Below is a small trained network, with its code and all its weights. Each question gives an input and a target symbol and asks what happens when units are switched off, that is, made to give their printed mean instead of their output.

import numpy as np


def w(rows, s, z=0):
    codes = np.array(rows[::2]) - 128.0
    scale = np.full(codes.shape[1], s)
    scale[-1] = z or s
    return codes * scale


def f(y):
    return y / 2 * (1 + np.tanh(0.7978845608 * (y + 0.044715 * y**3)))


def softmax(a):
    e = np.exp(a - a.max(-1, keepdims=True))
    return e / e.sum(-1, keepdims=True)


def log_softmax(a):
    a = a - a.max(-1, keepdims=True)
    return a - np.log(np.exp(a).sum(-1, keepdims=True))


def net(x, mask):
    ids = ['αβδεζθλμξπστ'.index(c) for c in x.split()]
    T = len(ids)
    res = E[ids] + P[:T]
    r = res
    for j in range(2):
        rows = slice(2 * j, 2 * j + 2)
        q, k, v = (r @ M[0][rows].T for M in (Q, K, V))
        z = softmax(np.where(np.tri(T) > 0, q @ k.T / 2**0.5, -1e9)) @ v
        o = O[0][rows]
        res = res + np.where(mask[j], z, o[:, -1]) @ o[:, :-1]
    y = f(res @ A[0][:, :-1].T + A[0][:, -1])
    res = res + np.where(mask[2:6], y, B[0][:, -1]) @ B[0][:, :-1]
    return log_softmax(res[-1] @ U[:, :-1].T + U[:, -1])


Q, K, V, O, A, B = {}, {}, {}, {}, {}, {}
E = w([
[92,178,83,66,154,24],'α',
[72,229,117,124,78,126],'β',
[162,73,129,50,78,127],'δ',
[96,36,229,28,94,108],'ε',
[159,196,161,164,98,80],'ζ',
[9,128,95,127,68,87],'θ',
[170,108,97,133,60,105],'λ',
[178,243,34,118,128,191],'μ',
[226,77,153,68,93,86],'ξ',
[130,141,109,119,107,119],'π',
[197,103,102,236,40,86],'σ',
[95,184,167,172,5,148],'τ',
],0.018)
P = w([
[152,74,34,9,18,189],'0',
[141,115,65,54,67,175],'1',
[155,140,82,84,71,150],'2',
[159,156,107,108,78,131],'3',
[178,164,127,103,89,111],'4',
[152,181,102,164,67,88],'5',
[171,192,145,126,89,82],'6',
[159,190,148,153,82,68],'7',
[160,205,151,150,91,51],'8',
[163,206,174,124,92,45],'9',
[149,202,171,150,88,24],'10',
[142,221,170,155,86,17],'11',
[165,210,202,116,89,2],'12',
[163,199,205,124,105,13],'13',
],0.008)
Q[0] = w([
[110,177,144,175,134,143],'h0',
[145,143,80,142,103,112],'h0',
[136,130,152,108,65,136],'h1',
[225,107,148,128,7,41],'h1',
],0.014)
K[0] = w([
[146,83,110,161,102,125],'h0',
[103,230,134,115,122,74],'h0',
[64,148,228,170,187,129],'h1',
[56,186,225,117,76,2],'h1',
],0.0083)
V[0] = w([
[88,147,59,97,90,142],'h0',
[181,32,131,115,96,75],'h0',
[147,122,104,96,170,72],'h1',
[254,160,139,178,60,202],'h1',
],0.0098)
O[0] = w([
[80,141,79,103,136,123,206],'h0',
[43,159,147,151,164,171,226],'h0',
[196,176,114,76,251,130,99],'h1',
[138,166,129,131,114,182,253],'h1',
],0.014,0.0065)
A[0] = w([
[177,158,71,47,100,156,120],'n0',
[49,253,89,168,142,127,3],'n1',
[129,191,76,215,125,108,213],'n2',
[247,114,45,97,60,119,87],'n3',
],0.0067,0.0043)
B[0] = w([
[146,191,116,198,192,255,162],'n0',
[158,21,17,102,60,191,209],'n1',
[198,121,220,6,196,146,254],'n2',
[73,133,135,74,122,218,200],'n3',
],0.0086,0.0098)
U = w([
[86,130,154,2,114,159,188],'α',
[127,135,178,29,112,146,119],'β',
[204,199,211,121,104,124,210],'δ',
[99,114,157,127,154,162,46],'ε',
[109,177,188,173,45,129,43],'ζ',
[181,117,100,83,169,115,88],'θ',
[217,7,125,208,142,203,50],'λ',
[123,35,101,174,112,87,205],'μ',
[172,128,167,73,146,180,2],'ξ',
[89,80,217,125,165,141,150],'π',
[73,161,182,177,190,184,128],'σ',
[125,127,86,197,137,158,99],'τ',
],0.0083,0.0069)

Each question gives the input, a string of symbols that net reads in full, and the target symbol t.
The units are the heads (2 rows each of Q, K, V and O) and the neurons (one row each of A and B). Each row of codes is followed by its name. A weight is (code - 128) times the scale printed after its matrix; where a second scale follows, it is the last column's (O, A, B and U).
mask holds one flag per unit, heads first, then neurons. A switched-off unit (its flag False) gives its mean, the last column of its rows in O or B, instead of its output. The means were averaged over made-up inputs and are rounded, as every weight is.
A unit's drop is (log p(t) with every unit on - log p(t) with that unit switched off) / (log p(t) with every unit on - log p(t) with every unit switched off).
The circuit of an input: a set's keep is (log p(t) with only the set's units on - log p(t) with every unit switched off) / (log p(t) with every unit on - log p(t) with every unit switched off). Starting from all 6 units, units are removed one at a time, each time the one whose removal leaves the highest keep (on an exact tie, the one counted first), for as long as the keep stays at least 0.8.
circuit, biggest first: the units of the circuit, biggest drop first
k most important neurons: the k neurons with the biggest drops, biggest first
heads that matter: for each layer, one digit per head in row order, 1 if its drop is at least 0.15 and else 0, layers parted by /
drop when u is switched off: that unit's drop, to one decimal
input β λ θ, target μ: circuit, biggest first => (h1, n2, n3)
input σ σ π β δ σ ξ α π, target θ: heads that matter => 01
input ξ σ μ ξ σ θ, target μ: circuit, biggest first => (h1, n3, n1)
input σ σ σ λ σ σ ξ σ σ σ α σ δ, target θ: heads that matter => 01
input σ ξ δ μ π β σ τ σ θ σ λ σ ε, target π: 3 most important neurons => (n1, n2, n3)
input σ μ θ σ τ ξ ξ α ξ λ, target θ: heads that matter => 01
input λ θ λ, target μ: circuit, biggest first => (h1)
input σ τ σ σ ζ σ ζ ξ σ ξ σ δ, target δ: circuit, biggest first => (n1, h0, n3)
input μ ξ σ λ τ σ σ σ σ λ ξ δ, target ζ: heads that matter => 01
input λ σ σ ξ ξ σ σ θ ξ λ, target μ: 2 most important neurons => (n2, n3)
input σ ζ σ σ λ λ β λ τ β σ ζ σ π, target δ: circuit, biggest first => (h0, n3)
input τ θ σ σ σ τ σ σ σ σ σ, target ζ: heads that matter => 01
input ξ σ λ δ σ σ ξ α σ, target θ: heads that matter => 01
input ξ λ ζ σ, target δ: circuit, biggest first => (n1, h0)
input σ ζ θ σ σ, target μ: most important neuron => (n0)
input σ τ ξ μ, target ξ: circuit, biggest first => (n0, h1, n2, h0)
input θ σ σ ζ ξ ξ ξ τ ξ ξ θ σ σ, target μ: 2 most important neurons => (n0, n3)
input σ τ σ σ ξ π τ ε τ σ β ε, target π: circuit, biggest first => (h0, h1, n1)
input σ θ σ λ σ β τ δ σ σ δ λ ξ, target ζ: 2 most important neurons => (n2, n1)
input σ ξ σ μ, target ξ: 3 most important neurons => (n0, n2, n1)
input σ ξ τ π ξ λ, target ζ: most important neuron => (n1)
input π τ ξ β θ μ σ, target α: drop when h0 is switched off => 1.0
